Read these off the matrix that follows. Indices start at 1.
1) Find the entry just left of -1.031.
2) Find the entry at row 3, column 3.
3) Find the bottom-right entry.
4) Find the entry in row 3 and column 1.
5) Find the entry in row 1 and column 3.
6) Find the entry directly above 0.968.
7) Find the entry in row 2 and column 3.
8) Find the entry just left of 1.449.
 0.160   2.182  -1.020   0.970  -1.031  -0.290   0.461  -1.567  -0.490  -1.397
 1.268   1.735   1.420  -0.163  -0.134  -0.085  -1.305   0.599   0.253  -0.347
 0.345   1.260   0.808  -0.313   0.229   0.102  -0.904   0.652  -2.041  -1.410
-0.095   1.624   0.605  -0.791   0.802   1.449  -1.333   2.392  -1.459  -1.509
-0.078   1.511  -0.233  -0.366  -0.113   1.084  -0.965   1.083  -0.727  -1.553
-0.155   1.377   0.776  -1.210   1.251   1.151  -1.138   1.890  -1.480  -1.493
 0.354   1.578   0.723  -0.437   0.308   0.615  -1.123   0.832  -0.754  -1.396
-0.297   2.641   2.142  -0.798   0.621  -0.115  -1.221   1.406  -1.584  -0.172
 0.968   1.504  -0.347   0.430  -0.633   0.145   0.608  -2.263  -1.110  -2.880
1) 0.970
2) 0.808
3) -2.880
4) 0.345
5) -1.020
6) -0.297
7) 1.420
8) 0.802
